Below is a small trained network, with its code and all its weights. Each question gives an input and a target symbol and asks what happens when units are switched off, that is, made to give their printed mean instead of their output.

import numpy as np


def w(rows, s, z=0):
    codes = np.array(rows[::2]) - 128.0
    scale = np.full(codes.shape[1], s)
    scale[-1] = z or s
    return codes * scale


def f(y):
    return y / 2 * (1 + np.tanh(0.7978845608 * (y + 0.044715 * y**3)))


def softmax(a):
    e = np.exp(a - a.max(-1, keepdims=True))
    return e / e.sum(-1, keepdims=True)


def log_softmax(a):
    a = a - a.max(-1, keepdims=True)
    return a - np.log(np.exp(a).sum(-1, keepdims=True))


def net(x, mask):
    ids = ['ΓΔΛΞΦαβεθμτω'.index(c) for c in x.split()]
    T = len(ids)
    res = E[ids] + P[:T]
    r = res
    for j in range(3):
        rows = slice(2 * j, 2 * j + 2)
        q, k, v = (r @ M[0][rows].T for M in (Q, K, V))
        z = softmax(np.where(np.tri(T) > 0, q @ k.T / 2**0.5, -1e9)) @ v
        o = O[0][rows]
        res = res + np.where(mask[j], z, o[:, -1]) @ o[:, :-1]
    y = f(res @ A[0][:, :-1].T + A[0][:, -1])
    res = res + np.where(mask[3:19], y, B[0][:, -1]) @ B[0][:, :-1]
    return log_softmax(res[-1] @ U[:, :-1].T + U[:, -1])


Q, K, V, O, A, B = {}, {}, {}, {}, {}, {}
E = w([
[109,130,176,249],'Γ',
[107,101,70,145],'Δ',
[107,166,125,144],'Λ',
[92,115,63,106],'Ξ',
[112,113,69,123],'Φ',
[161,83,38,154],'α',
[142,17,26,118],'β',
[157,100,112,182],'ε',
[123,194,84,144],'θ',
[219,145,137,88],'μ',
[29,174,29,215],'τ',
[161,197,67,230],'ω',
],0.02)
P = w([
[139,104,118,92],'0',
[152,129,12,142],'1',
[153,122,58,139],'2',
[145,132,80,145],'3',
[140,144,74,151],'4',
[134,153,80,158],'5',
[134,158,96,164],'6',
[138,165,90,174],'7',
[127,175,102,173],'8',
[135,172,105,177],'9',
[136,151,63,155],'10',
],0.011)
Q[0] = w([
[99,137,3,168],'H1',
[144,130,159,105],'H1',
[89,99,122,107],'H2',
[112,171,66,125],'H2',
[144,92,174,99],'H3',
[60,168,184,128],'H3',
],0.013)
K[0] = w([
[130,73,142,243],'H1',
[216,145,65,120],'H1',
[205,146,195,51],'H2',
[79,225,193,247],'H2',
[52,138,23,3],'H3',
[79,5,80,144],'H3',
],0.0068)
V[0] = w([
[14,85,138,113],'H1',
[94,147,177,176],'H1',
[210,154,136,136],'H2',
[137,143,102,125],'H2',
[189,201,173,136],'H3',
[140,210,123,10],'H3',
],0.012)
O[0] = w([
[46,155,115,132,93],'H1',
[46,119,234,159,146],'H1',
[244,105,202,132,129],'H2',
[188,75,119,73,168],'H2',
[154,194,188,100,147],'H3',
[102,223,121,89,6],'H3',
],0.011)
A[0] = w([
[157,100,157,25,155],'N1',
[223,52,158,150,110],'N2',
[2,178,155,197,133],'N3',
[121,190,100,174,129],'N4',
[136,27,150,56,139],'N5',
[161,19,46,141,112],'N6',
[111,101,208,144,255],'N7',
[135,206,240,77,95],'N8',
[135,100,173,171,198],'N9',
[85,202,136,70,61],'N10',
[158,151,73,51,141],'N11',
[110,162,159,63,22],'N12',
[96,207,235,114,175],'N13',
[169,85,73,142,125],'N14',
[176,171,140,169,225],'N15',
[197,163,170,116,76],'N16',
],0.011,0.0052)
B[0] = w([
[147,9,43,192,143],'N1',
[122,148,135,98,231],'N2',
[201,147,104,136,158],'N3',
[225,34,176,79,136],'N4',
[162,138,109,233,166],'N5',
[114,182,164,127,255],'N6',
[98,145,144,44,165],'N7',
[53,170,212,91,132],'N8',
[75,114,86,125,176],'N9',
[111,110,92,180,129],'N10',
[106,188,133,72,164],'N11',
[83,226,178,216,127],'N12',
[27,75,207,2,127],'N13',
[103,154,192,125,203],'N14',
[148,49,129,132,162],'N15',
[100,99,66,172,150],'N16',
],0.0078,0.026)
U = w([
[93,87,203,157,196],'Γ',
[176,223,212,135,24],'Δ',
[80,112,72,99,64],'Λ',
[182,165,180,78,209],'Ξ',
[117,155,22,210,149],'Φ',
[234,92,163,196,134],'α',
[125,170,125,126,65],'β',
[177,180,254,156,171],'ε',
[149,241,145,179,118],'θ',
[156,53,96,51,254],'μ',
[96,126,82,216,93],'τ',
[148,138,202,61,9],'ω',
],0.0082,0.0047)

Each question gives the input, a string of symbols that net reads in full, and the target symbol t.
The units are the heads (2 rows each of Q, K, V and O) and the neurons (one row each of A and B). Each row of codes is followed by its name. A weight is (code - 128) times the scale printed after its matrix; where a second scale follows, it is the last column's (O, A, B and U).
mask holds one flag per unit, heads first, then neurons. A switched-off unit (its flag False) gives its mean, the last column of its rows in O or B, instead of its output. The means were averaged over made-up inputs and are rounded, as every weight is.
A unit's drop is (log p(t) with every unit on - log p(t) with that unit switched off) / (log p(t) with every unit on - log p(t) with every unit switched off).
The circuit of an input: a set's keep is (log p(t) with only the set's units on - log p(t) with every unit switched off) / (log p(t) with every unit on - log p(t) with every unit switched off). Starting from the 12 units with the biggest drops (on a tie, the unit counted first), units are removed one at a time, each time the one whose removal leaves the highest keep (on an exact tie, the one counted first), for as long as the keep stays at least 0.8.
units of the circuit, in order: the units of the circuit, biggest drop first
most important unit: the unit with the biggest drop
top k neurons: the k neurons with the biggest drops, biggest first
heads that matter: for each layer, one digit per head in row order, 1 if its drop is at least 0.15 and else 0, layers parted by /
input β Λ β ε β β Δ Φ, target θ: most important unit -> H1
input Γ Φ Δ, target Γ: heads that matter -> 101
input ω ω μ, target α: top 2 neurons -> (N1 N5)
input τ Φ ω Ξ Ξ μ β ω Ξ, target α: units of the circuit, in order -> (H2 H1 N5)
input τ Ξ β τ α μ τ Φ, target Φ: heads that matter -> 111
input θ Δ θ Φ θ μ θ, target μ: heads that matter -> 101
input μ ε μ τ ω Γ Λ, target Γ: heads that matter -> 101
input Ξ Γ Γ ω Γ ω, target Γ: heads that matter -> 101
input Φ τ β, target Φ: heads that matter -> 111
input θ α Φ, target Ξ: heads that matter -> 101
input Δ μ α α β μ Λ τ ω τ, target α: units of the circuit, in order -> (N4 N3 N6 H3)
input ε θ ε ω ω Φ, target α: units of the circuit, in order -> (H2 H1 N5)
input τ ε Ξ, target Φ: heads that matter -> 011
input β Δ ω ω α α, target α: heads that matter -> 110
input Ξ ω ω ω α β ω β Δ, target α: heads that matter -> 110
input μ ω α Λ β β ω Δ, target α: units of the circuit, in order -> (H2 H1)
input τ β τ α, target Φ: units of the circuit, in order -> (H2)
input ω Ξ Γ Γ Γ θ α, target Γ: top 2 neurons -> (N9 N3)
input ω ω Λ, target α: units of the circuit, in order -> (H1 H2 N1)
input ε ε ω β β Γ ω θ, target Γ: units of the circuit, in order -> (H1 H3 N6)
